Here is a tiny trained network, its code and every weight. The questions are about switching its units off for an input and a class, where a switched-off unit gives its printed mean instead of its output.

import numpy as np


def w(rows, s, z=0):
    codes = np.array(rows[::2]) - 128.0
    scale = np.full(codes.shape[1], s)
    scale[-1] = z or s
    return codes * scale


def f(y):
    return np.maximum(y, 0)


def log_softmax(a):
    a = a - a.max(-1, keepdims=True)
    return a - np.log(np.exp(a).sum(-1, keepdims=True))


def net(x, mask):
    res = np.array(x, float).reshape(1, 5) / 4 @ E
    y = f(res @ A[0][:, :-1].T + A[0][:, -1])
    res = res + np.where(mask, y, B[0][:, -1]) @ B[0][:, :-1]
    return log_softmax(res[-1] @ U[:, :-1].T + U[:, -1])


A, B = {}, {}
E = w([
[130,131,135,128],'x0',
[127,124,120,128],'x1',
[126,5,231,55],'x2',
[32,48,69,145],'x3',
[254,20,66,218],'x4',
],0.0068)
A[0] = w([
[55,219,127,80,111],'N1',
[40,66,126,144,45],'N2',
[191,81,213,85,76],'N3',
[145,100,85,244,3],'N4',
[139,6,242,78,130],'N5',
[218,166,110,16,124],'N6',
[97,161,133,218,43],'N7',
[35,254,91,173,114],'N8',
[124,188,59,212,109],'N9',
[87,184,166,96,41],'N10',
[117,205,61,222,127],'N11',
[127,92,226,91,43],'N12',
[212,196,219,106,119],'N13',
[62,201,158,47,51],'N14',
[65,187,154,71,100],'N15',
[91,93,166,33,125],'N16',
[67,93,41,64,131],'N17',
[4,207,117,23,111],'N18',
[220,40,52,169,155],'N19',
[198,176,41,171,123],'N20',
[205,80,134,129,39],'N21',
[119,208,76,150,185],'N22',
[78,111,45,59,153],'N23',
[126,173,141,201,60],'N24',
[54,57,84,189,104],'N25',
[171,166,227,157,100],'N26',
[150,131,133,198,27],'N27',
[41,103,92,195,140],'N28',
[189,221,145,130,134],'N29',
],0.0099,0.0062)
B[0] = w([
[208,110,112,137,218],'N1',
[118,238,186,51,159],'N2',
[198,162,89,42,180],'N3',
[223,139,196,93,171],'N4',
[197,190,105,10,237],'N5',
[49,225,155,175,177],'N6',
[124,146,115,27,142],'N7',
[181,97,144,40,226],'N8',
[189,137,134,52,193],'N9',
[249,162,182,171,172],'N10',
[171,67,159,33,207],'N11',
[193,156,43,35,170],'N12',
[20,202,198,93,204],'N13',
[238,135,210,224,209],'N14',
[205,90,185,146,205],'N15',
[168,147,118,55,197],'N16',
[101,251,227,81,174],'N17',
[206,167,197,185,254],'N18',
[192,184,249,210,246],'N19',
[166,179,185,78,202],'N20',
[210,168,213,100,161],'N21',
[78,158,101,70,209],'N22',
[113,236,225,89,173],'N23',
[184,66,193,54,145],'N24',
[115,227,149,90,184],'N25',
[54,200,84,128,170],'N26',
[233,180,191,70,139],'N27',
[66,254,66,104,179],'N28',
[51,171,103,67,197],'N29',
],0.0078,0.0099)
U = w([
[176,128,152,143,164],'0',
[123,139,139,78,254],'1',
[147,104,109,24,35],'2',
[75,188,134,102,197],'3',
[119,150,135,93,245],'4',
[113,128,110,94,102],'5',
[83,2,43,226,2],'6',
[45,81,44,194,2],'7',
],0.011,0.0065)

Each question gives the input, the list of numbers given to net, and the class t.
The units are the neurons (one row each of A and B). Each row of codes is followed by its name. A weight is (code - 128) times the scale printed after its matrix; where a second scale follows, it is the last column's (A, B and U).
mask holds one flag per neuron, in row order. A switched-off neuron (its flag False) gives its mean, the last column of its row in B, instead of its output. The means were averaged over made-up inputs and are rounded, as every weight is.
A unit's drop is (log p(t) with every unit on - log p(t) with that unit switched off) / (log p(t) with every unit on - log p(t) with every unit switched off).
The circuit of an input: a set's keep is (log p(t) with only the set's units on - log p(t) with every unit switched off) / (log p(t) with every unit on - log p(t) with every unit switched off). Starting from the 12 units with the biggest drops (on a tie, the unit counted first), units are removed one at a time, each time the one whose removal leaves the highest keep (on an exact tie, the one counted first), for as long as the keep stays at least 0.8.
units of the circuit, in order: the units of the circuit, biggest drop first
unit that matters most: the unit with the biggest drop
top k neurons: the k neurons with the biggest drops, biggest first
drop when u is switched off: that unit's drop, to one decimal
input [-6,-2,-8,-1,-5], class 2: unit that matters most -> N8
input [0,-5,7,-1,-3], class 2: units of the circuit, in order -> N5, N12
input [7,-7,-2,-8,-3], class 3: units of the circuit, in order -> N13, N6
input [-8,8,-7,5,-8], class 0: units of the circuit, in order -> N18, N14
input [-5,2,-7,-6,-3], class 2: units of the circuit, in order -> N8, N11
input [-2,6,-1,8,5], class 3: top 2 neurons -> N28, N25
input [-6,4,-8,1,7], class 2: top 4 neurons -> N11, N9, N18, N14
input [5,-1,7,-5,-8], class 0: top 4 neurons -> N14, N18, N10, N15
input [-6,6,-8,6,7], class 2: top 3 neurons -> N11, N9, N18
input [8,-7,6,-8,5], class 3: top 3 neurons -> N13, N6, N26
input [1,1,1,-7,-7], class 0: drop when N10 is switched off -> 0.3
input [3,4,-7,7,1], class 2: drop when N11 is switched off -> 0.8
input [-5,2,-4,7,1], class 3: drop when N22 is switched off -> 0.0
input [6,-4,2,-6,-8], class 0: drop when N1 is switched off -> 0.1
input [-1,5,-3,7,-1], class 3: unit that matters most -> N28
